Below are the code and all the weights of a small trained network. Each question names an input and a class and asks about switching units off, where a switched-off unit gives its printed mean instead of its output.

import numpy as np


def w(rows, s, z=0):
    codes = np.array(rows[::2]) - 128.0
    scale = np.full(codes.shape[1], s)
    scale[-1] = z or s
    return codes * scale


def norm(h):
    return h / np.sqrt((h * h).mean(-1, keepdims=True) + 1e-5)


def f(y):
    return y / 2 * (1 + np.tanh(0.7978845608 * (y + 0.044715 * y**3)))


def log_softmax(a):
    a = a - a.max(-1, keepdims=True)
    return a - np.log(np.exp(a).sum(-1, keepdims=True))


def net(x, mask):
    res = np.array(x, float).reshape(1, 5) / 4 @ E
    u = 0
    for l in range(2):
        y = f(norm(res) @ A[l][:, :-1].T + A[l][:, -1])
        res = res + np.where(mask[u : u + 16], y, B[l][:, -1]) @ B[l][:, :-1]
        u += 16
    return log_softmax(norm(res)[-1] @ U[:, :-1].T + U[:, -1])


A, B = {}, {}
E = w([
[110,110,129,254],'x0',
[202,185,201,140],'x1',
[128,128,129,128],'x2',
[199,55,113,160],'x3',
[127,128,128,128],'x4',
],0.011)
A[0] = w([
[145,171,97,108,62],'0.n0',
[206,217,175,184,2],'0.n1',
[214,170,157,47,78],'0.n2',
[199,186,152,111,149],'0.n3',
[139,88,111,7,205],'0.n4',
[83,145,116,174,66],'0.n5',
[128,160,152,114,99],'0.n6',
[118,100,99,88,70],'0.n7',
[129,111,118,69,98],'0.n8',
[169,130,147,127,76],'0.n9',
[166,96,131,109,136],'0.n10',
[87,96,134,147,124],'0.n11',
[164,112,131,109,101],'0.n12',
[121,122,132,133,188],'0.n13',
[237,7,113,122,235],'0.n14',
[144,160,121,143,78],'0.n15',
],0.019,0.0039)
B[0] = w([
[86,119,173,106,135],'0.n0',
[163,211,203,234,201],'0.n1',
[78,57,74,2,212],'0.n2',
[155,125,81,31,193],'0.n3',
[190,219,176,232,222],'0.n4',
[166,148,9,138,154],'0.n5',
[41,87,209,135,145],'0.n6',
[172,162,132,188,148],'0.n7',
[93,135,177,166,159],'0.n8',
[189,169,66,124,144],'0.n9',
[179,126,65,143,153],'0.n10',
[117,130,38,130,148],'0.n11',
[183,139,69,136,143],'0.n12',
[105,130,106,133,138],'0.n13',
[207,17,174,169,246],'0.n14',
[119,131,151,147,131],'0.n15',
],0.023,0.014)
A[1] = w([
[161,167,115,190,86],'1.n0',
[89,182,164,167,3],'1.n1',
[118,106,145,76,62],'1.n2',
[134,182,121,114,85],'1.n3',
[136,121,179,159,55],'1.n4',
[88,169,76,120,69],'1.n5',
[102,209,89,149,116],'1.n6',
[130,5,126,151,67],'1.n7',
[119,188,121,172,127],'1.n8',
[109,76,64,127,103],'1.n9',
[92,176,103,83,112],'1.n10',
[125,140,220,183,133],'1.n11',
[163,72,162,105,80],'1.n12',
[101,188,164,160,10],'1.n13',
[124,126,115,193,161],'1.n14',
[131,111,167,155,86],'1.n15',
],0.025,0.0042)
B[1] = w([
[133,98,213,161,232],'1.n0',
[98,226,90,57,184],'1.n1',
[124,92,182,92,151],'1.n2',
[76,155,140,142,154],'1.n3',
[127,106,133,189,178],'1.n4',
[157,68,137,236,157],'1.n5',
[93,173,3,87,199],'1.n6',
[39,231,190,40,225],'1.n7',
[87,123,86,48,204],'1.n8',
[85,47,155,85,178],'1.n9',
[71,104,198,197,168],'1.n10',
[171,88,78,198,245],'1.n11',
[116,126,17,142,197],'1.n12',
[92,210,86,56,187],'1.n13',
[160,131,201,140,213],'1.n14',
[125,121,132,178,165],'1.n15',
],0.036,0.012)
U = w([
[84,254,48,147,161],'0',
[49,108,241,58,141],'1',
[217,109,177,236,255],'2',
[212,74,66,15,33],'3',
[68,24,19,189,2],'4',
],0.019,0.0034)

Each question gives the input, the list of numbers given to net, and the class t.
The units are the neurons (one row each of A and B). Each row of codes is followed by its name. A weight is (code - 128) times the scale printed after its matrix; where a second scale follows, it is the last column's (A, B and U).
mask holds one flag per neuron, layer by layer. A switched-off neuron (its flag False) gives its mean, the last column of its row in B, instead of its output. The means were averaged over made-up inputs and are rounded, as every weight is.
A unit's drop is (log p(t) with every unit on - log p(t) with that unit switched off) / (log p(t) with every unit on - log p(t) with every unit switched off).
most important unit: the unit with the biggest drop
top k neurons: the k neurons with the biggest drops, biggest first
top k neurons in layer l: the k neurons of layer l with the biggest drops, biggest first
drop of u: that unit's drop, to one decimal
input [-4,4,8,-5,-1], class 1: most important unit : 0.n2
input [-4,1,-7,1,2], class 3: top 2 neurons in layer 0 : (0.n2, 0.n1)
input [7,-1,4,2,-6], class 1: top 2 neurons in layer 0 : (0.n4, 0.n1)
input [8,-2,-6,6,-4], class 1: top 2 neurons in layer 0 : (0.n4, 0.n1)
input [0,8,-2,-6,1], class 1: top 4 neurons : (0.n14, 0.n3, 0.n2, 0.n4)
input [7,0,4,-6,-4], class 4: top 4 neurons : (0.n14, 0.n4, 0.n5, 0.n1)
input [-4,8,6,-1,2], class 1: top 2 neurons in layer 0 : (0.n14, 0.n2)
input [1,-2,0,-7,1], class 4: top 3 neurons : (0.n14, 0.n4, 0.n1)
input [-7,2,-1,-2,-2], class 1: top 2 neurons in layer 0 : (0.n2, 0.n14)
input [0,2,-6,1,-4], class 3: top 3 neurons in layer 0 : (0.n3, 0.n2, 0.n4)
input [-8,3,-3,2,2], class 3: top 2 neurons : (0.n2, 0.n4)
input [2,-7,4,8,-5], class 1: top 2 neurons : (1.n7, 0.n4)
input [7,-6,5,8,-2], class 1: top 2 neurons : (1.n7, 0.n4)
input [6,-1,-7,-2,4], class 4: top neuron : (0.n14)
input [8,-2,-2,-8,8], class 4: top 3 neurons : (0.n14, 0.n4, 0.n1)
input [1,3,4,4,-2], class 2: drop of 0.n1 : 6.6
input [4,-7,-7,-3,7], class 4: drop of 0.n14 : 3.8
input [-7,6,-8,8,-7], class 3: drop of 0.n2 : 1.8
